Here is a tiny trained network, its code and every weight. The questions are about switching its units off for an input and a class, where a switched-off unit gives its printed mean instead of its output.

import numpy as np


def w(rows, s, z=0):
    codes = np.array(rows[::2]) - 128.0
    scale = np.full(codes.shape[1], s)
    scale[-1] = z or s
    return codes * scale


def f(y):
    return y / 2 * (1 + np.tanh(0.7978845608 * (y + 0.044715 * y**3)))


def log_softmax(a):
    a = a - a.max(-1, keepdims=True)
    return a - np.log(np.exp(a).sum(-1, keepdims=True))


def net(x, mask):
    res = np.array(x, float).reshape(1, 8) / 4 @ E
    y = f(res @ A[0][:, :-1].T + A[0][:, -1])
    res = res + np.where(mask, y, B[0][:, -1]) @ B[0][:, :-1]
    return log_softmax(res[-1] @ U[:, :-1].T + U[:, -1])


A, B = {}, {}
E = w([
[49,132,19,1,192,199,221,181,109,157],'x0',
[116,77,19,179,232,145,78,9,252,132],'x1',
[123,21,123,1,44,64,100,40,74,209],'x2',
[143,168,94,135,151,120,105,108,93,138],'x3',
[169,142,107,95,126,140,101,130,136,104],'x4',
[104,127,171,118,139,145,138,95,115,122],'x5',
[151,139,138,111,112,151,125,123,150,138],'x6',
[105,131,133,108,100,89,150,168,191,112],'x7',
],0.0094)
A[0] = w([
[143,170,183,102,98,88,187,198,28,108,195],'N0',
[134,111,113,92,76,97,113,123,81,171,122],'N1',
[85,58,57,132,205,119,120,2,234,116,165],'N2',
[48,131,19,59,121,211,174,160,127,182,47],'N3',
[112,60,80,161,195,159,114,79,205,153,150],'N4',
[135,86,138,86,70,96,160,102,85,141,176],'N5',
[129,94,140,81,124,99,129,90,112,107,89],'N6',
[202,128,190,205,85,34,82,87,143,103,5],'N7',
[108,124,86,73,159,159,123,170,100,127,59],'N8',
[110,153,134,185,174,205,146,154,170,90,129],'N9',
[134,132,115,55,155,191,201,175,117,171,25],'N10',
[105,116,99,62,191,160,212,163,90,97,19],'N11',
[129,201,142,216,170,192,160,222,123,125,133],'N12',
[146,151,159,118,98,131,171,155,118,166,117],'N13',
[114,105,92,107,90,82,139,50,140,185,174],'N14',
[144,182,185,72,72,141,112,234,17,131,193],'N15',
[162,61,106,40,119,37,93,109,85,214,87],'N16',
[162,142,208,150,111,56,19,95,125,128,19],'N17',
[102,41,106,71,84,97,137,68,140,171,117],'N18',
[77,151,84,61,168,158,164,126,116,168,53],'N19',
[171,162,170,147,212,150,168,169,155,55,107],'N20',
[156,164,87,106,130,147,114,83,131,133,92],'N21',
[102,74,90,64,62,80,98,88,99,173,80],'N22',
[119,143,77,121,126,140,84,75,173,105,169],'N23',
[154,147,146,110,67,142,173,183,44,148,168],'N24',
[119,196,106,172,170,181,140,176,149,64,78],'N25',
[101,152,135,128,119,178,207,78,102,168,28],'N26',
[143,126,147,122,145,133,144,124,56,105,113],'N27',
],0.0093,0.0024)
B[0] = w([
[139,136,188,46,209,92,116,154,201,172,236],'N0',
[107,161,100,110,74,129,86,129,112,167,184],'N1',
[163,163,187,140,169,46,89,226,236,178,248],'N2',
[173,88,145,188,108,85,254,68,75,94,236],'N3',
[167,120,211,102,229,82,104,193,163,199,211],'N4',
[121,172,138,65,115,171,110,158,143,100,195],'N5',
[101,143,134,134,94,148,99,90,108,135,158],'N6',
[199,63,134,186,94,84,247,30,51,9,230],'N7',
[180,121,156,148,66,113,186,87,161,97,177],'N8',
[60,155,86,112,96,178,82,133,122,133,196],'N9',
[140,99,127,158,142,86,183,130,54,87,206],'N10',
[176,66,103,144,65,113,168,104,127,113,206],'N11',
[60,191,109,78,94,213,95,112,122,100,221],'N12',
[127,143,166,119,134,109,120,158,133,163,165],'N13',
[77,143,119,112,128,159,37,146,83,137,188],'N14',
[174,158,198,98,218,97,105,181,205,204,253],'N15',
[78,190,76,87,77,199,86,142,57,113,226],'N16',
[130,65,114,197,84,88,204,101,70,114,211],'N17',
[72,144,78,68,124,166,120,130,101,104,208],'N18',
[182,74,121,187,109,151,211,97,92,111,197],'N19',
[66,141,91,90,87,198,93,72,149,108,193],'N20',
[114,101,112,117,133,101,104,118,142,161,146],'N21',
[96,179,44,106,110,207,90,103,107,70,212],'N22',
[118,119,145,121,200,93,107,179,143,119,174],'N23',
[219,110,159,146,192,109,74,148,177,192,216],'N24',
[113,187,108,140,94,201,116,165,98,76,200],'N25',
[163,158,99,151,130,135,137,122,101,147,153],'N26',
[149,145,138,133,156,137,128,196,138,131,151],'N27',
],0.0078,0.017)
U = w([
[143,121,163,119,191,80,92,179,162,184,155],'0',
[25,161,94,111,79,247,97,122,94,101,198],'1',
[167,41,130,193,82,109,245,75,76,84,5],'2',
],0.011,0.0015)

Each question gives the input, the list of numbers given to net, and the class t.
The units are the neurons (one row each of A and B). Each row of codes is followed by its name. A weight is (code - 128) times the scale printed after its matrix; where a second scale follows, it is the last column's (A, B and U).
mask holds one flag per neuron, in row order. A switched-off neuron (its flag False) gives its mean, the last column of its row in B, instead of its output. The means were averaged over made-up inputs and are rounded, as every weight is.
A unit's drop is (log p(t) with every unit on - log p(t) with that unit switched off) / (log p(t) with every unit on - log p(t) with every unit switched off).
The circuit of an input: a set's keep is (log p(t) with only the set's units on - log p(t) with every unit switched off) / (log p(t) with every unit on - log p(t) with every unit switched off). Starting from the 12 units with the biggest drops (on a tie, the unit counted first), units are removed one at a time, each time the one whose removal leaves the highest keep (on an exact tie, the one counted first), for as long as the keep stays at least 0.8.
circuit, biggest first: the units of the circuit, biggest drop first
most important unit: the unit with the biggest drop
k most important neurons: the k neurons with the biggest drops, biggest first
drop when u is switched off: that unit's drop, to one decimal
input [-3,2,1,-5,7,0,3,-2], class 2: circuit, biggest first -> N15
input [-4,-6,-7,-7,7,-4,8,5], class 1: 3 most important neurons -> N12; N20; N2
input [6,5,-2,-6,-8,2,1,0], class 2: 3 most important neurons -> N3; N15; N19
input [-3,7,8,1,7,5,5,8], class 1: 3 most important neurons -> N16; N22; N18
input [8,-8,2,2,-2,-3,-7,-6], class 0: 3 most important neurons -> N15; N0; N24
input [7,7,-7,7,-1,-8,8,-8], class 0: 4 most important neurons -> N4; N2; N7; N16
input [7,3,6,-6,1,0,8,7], class 2: 2 most important neurons -> N3; N19
input [-8,2,-7,-5,4,7,-2,-5], class 2: 2 most important neurons -> N7; N17
input [1,6,8,7,-3,2,1,0], class 1: 2 most important neurons -> N16; N22
input [-8,-8,7,4,1,6,-7,0], class 0: 4 most important neurons -> N15; N0; N24; N3
input [-8,-6,-1,-8,8,-7,6,1], class 2: drop when N7 is switched off -> 8.5
input [-3,1,-2,4,-2,4,-4,-5], class 2: drop when N16 is switched off -> 0.1
input [-1,-7,5,-4,5,6,4,-4], class 0: drop when N15 is switched off -> 0.1
input [-7,-6,8,-4,7,7,-7,3], class 1: most important unit -> N16
input [8,5,1,-5,7,-2,4,-5], class 2: drop when N3 is switched off -> 0.2
